Here is a tiny trained network, its code and every weight. The questions are about switching its units off for an input and a target symbol, where a switched-off unit gives its printed mean instead of its output.

import numpy as np


def w(rows, s, z=0):
    codes = np.array(rows[::2]) - 128.0
    scale = np.full(codes.shape[1], s)
    scale[-1] = z or s
    return codes * scale


def norm(h):
    return h / np.sqrt((h * h).mean(-1, keepdims=True) + 1e-5)


def f(y):
    return y / 2 * (1 + np.tanh(0.7978845608 * (y + 0.044715 * y**3)))


def softmax(a):
    e = np.exp(a - a.max(-1, keepdims=True))
    return e / e.sum(-1, keepdims=True)


def log_softmax(a):
    a = a - a.max(-1, keepdims=True)
    return a - np.log(np.exp(a).sum(-1, keepdims=True))


def net(x, mask):
    ids = ['βγδεζημξπστφψω'.index(c) for c in x.split()]
    T = len(ids)
    res = E[ids] + P[:T]
    u = 0
    for l in range(2):
        q, k, v = (norm(res) @ M[l].T for M in (Q, K, V))
        z = softmax(np.where(np.tri(T) > 0, q @ k.T / 4**0.5, -1e9)) @ v
        res = res + np.where(mask[u], z, O[l][:, -1]) @ O[l][:, :-1]
        u += 1
        y = f(norm(res) @ A[l][:, :-1].T + A[l][:, -1])
        res = res + np.where(mask[u : u + 4], y, B[l][:, -1]) @ B[l][:, :-1]
        u += 4
    return log_softmax(norm(res)[-1] @ U[:, :-1].T + U[:, -1])


Q, K, V, O, A, B = {}, {}, {}, {}, {}, {}
E = w([
[82,150,114],'β',
[62,155,128],'γ',
[102,194,185],'δ',
[85,154,126],'ε',
[183,104,81],'ζ',
[117,167,127],'η',
[163,129,87],'μ',
[113,158,131],'ξ',
[162,109,90],'π',
[123,144,143],'σ',
[169,149,166],'τ',
[100,104,149],'φ',
[70,138,242],'ψ',
[243,253,40],'ω',
],0.016)
P = w([
[156,140,152],'0',
[85,177,133],'1',
[3,209,8],'2',
[84,120,191],'3',
[37,216,6],'4',
[69,101,192],'5',
],0.0055)
Q[0] = w([
[159,154,83],'L0H1',
[113,239,102],'L0H1',
[3,134,101],'L0H1',
[20,122,89],'L0H1',
],0.0059)
K[0] = w([
[122,85,144],'L0H1',
[230,58,130],'L0H1',
[107,125,49],'L0H1',
[127,2,91],'L0H1',
],0.0077)
V[0] = w([
[99,141,113],'L0H1',
[156,253,208],'L0H1',
[153,81,63],'L0H1',
[90,235,98],'L0H1',
],0.0045)
O[0] = w([
[74,162,214,143],'L0H1',
[19,143,31,229],'L0H1',
[255,172,206,116],'L0H1',
[26,185,127,250],'L0H1',
],0.0029,0.0019)
A[0] = w([
[162,79,86,3],'L0N1',
[193,153,51,251],'L0N2',
[132,185,254,164],'L0N3',
[106,219,160,226],'L0N4',
],0.0078,0.0017)
B[0] = w([
[24,202,121,123],'L0N1',
[21,122,238,239],'L0N2',
[121,80,3,212],'L0N3',
[115,43,43,255],'L0N4',
],0.0053,0.0038)
Q[1] = w([
[143,36,202],'L1H1',
[116,7,137],'L1H1',
[253,98,219],'L1H1',
[104,90,98],'L1H1',
],0.0057)
K[1] = w([
[40,156,67],'L1H1',
[79,108,38],'L1H1',
[2,178,100],'L1H1',
[144,119,95],'L1H1',
],0.0076)
V[1] = w([
[84,101,144],'L1H1',
[151,127,69],'L1H1',
[138,3,139],'L1H1',
[151,137,152],'L1H1',
],0.021)
O[1] = w([
[14,84,123,252],'L1H1',
[244,121,66,153],'L1H1',
[131,28,155,70],'L1H1',
[147,169,199,6],'L1H1',
],0.011,0.0027)
A[1] = w([
[8,53,253,253],'L1N1',
[251,218,72,197],'L1N2',
[90,221,77,86],'L1N3',
[208,43,201,71],'L1N4',
],0.0059,0.0038)
B[1] = w([
[225,85,255,253],'L1N1',
[248,163,126,170],'L1N2',
[162,119,95,157],'L1N3',
[162,195,88,119],'L1N4',
],0.0062,0.0054)
U = w([
[123,141,114,6],'β',
[101,129,111,3],'γ',
[142,147,101,48],'δ',
[108,133,102,26],'ε',
[216,136,195,214],'ζ',
[150,146,101,86],'η',
[77,225,201,147],'μ',
[120,148,96,150],'ξ',
[143,135,191,189],'π',
[117,87,65,197],'σ',
[226,70,84,199],'τ',
[123,10,155,142],'φ',
[87,73,160,95],'ψ',
[204,215,129,219],'ω',
],0.012,0.0042)

Each question gives the input, a string of symbols that net reads in full, and the target symbol t.
The units are the heads (4 rows each of Q, K, V and O) and the neurons (one row each of A and B). Each row of codes is followed by its name. A weight is (code - 128) times the scale printed after its matrix; where a second scale follows, it is the last column's (O, A, B and U).
mask holds one flag per unit, layer by layer, with each layer's heads first. A switched-off unit (its flag False) gives its mean, the last column of its rows in O or B, instead of its output. The means were averaged over made-up inputs and are rounded, as every weight is.
A unit's drop is (log p(t) with every unit on - log p(t) with that unit switched off) / (log p(t) with every unit on - log p(t) with every unit switched off).
The circuit of an input: a set's keep is (log p(t) with only the set's units on - log p(t) with every unit switched off) / (log p(t) with every unit on - log p(t) with every unit switched off). Starting from all 10 units, units are removed one at a time, each time the one whose removal leaves the highest keep (on an exact tie, the one counted first), for as long as the keep stays at least 0.8.
units of the circuit, in order: the units of the circuit, biggest drop first
unit that matters most: the unit with the biggest drop
k most important neurons: the k neurons with the biggest drops, biggest first
input μ μ ζ, target μ: 2 most important neurons => [L0N2; L0N4]
input μ τ γ, target μ: units of the circuit, in order => [L0H1; L0N2; L1H1; L0N4]
input μ σ μ μ μ σ, target σ: 2 most important neurons => [L0N2; L1N1]
input φ μ τ σ β, target φ: unit that matters most => L1H1
input μ σ π, target μ: units of the circuit, in order => [L0N2; L1H1; L0H1; L0N4]
input φ μ η ε μ, target φ: units of the circuit, in order => [L1H1; L0N2; L0H1]
input μ β φ μ ε, target μ: 2 most important neurons => [L0N2; L0N4]
input ω γ ψ, target ω: units of the circuit, in order => [L1H1; L0N2]
input φ π δ σ φ, target φ: units of the circuit, in order => [L1H1; L0H1]
input μ τ σ μ μ, target μ: units of the circuit, in order => [L0N2; L0H1; L1H1; L0N4]
input φ ζ ε, target φ: units of the circuit, in order => [L0N2; L1H1]
input ζ δ δ, target ζ: 3 most important neurons => [L0N2; L0N3; L0N4]
input ζ γ π, target ζ: units of the circuit, in order => [L1H1; L0H1; L0N4; L0N3]
input τ ψ β, target τ: unit that matters most => L1H1
input τ π ε, target τ: units of the circuit, in order => [L1H1; L0N3]
input μ σ β, target μ: units of the circuit, in order => [L0N2; L1H1; L0H1; L0N4]
input φ σ ζ μ σ, target φ: units of the circuit, in order => [L1H1; L0H1]
input μ ζ φ, target μ: 4 most important neurons => [L0N2; L0N4; L0N1; L0N3]
input τ φ ζ ω σ μ, target ω: 2 most important neurons => [L0N1; L0N4]
input φ ξ π ω η δ, target φ: 2 most important neurons => [L0N4; L0N2]
input φ π μ σ π, target φ: unit that matters most => L0N2
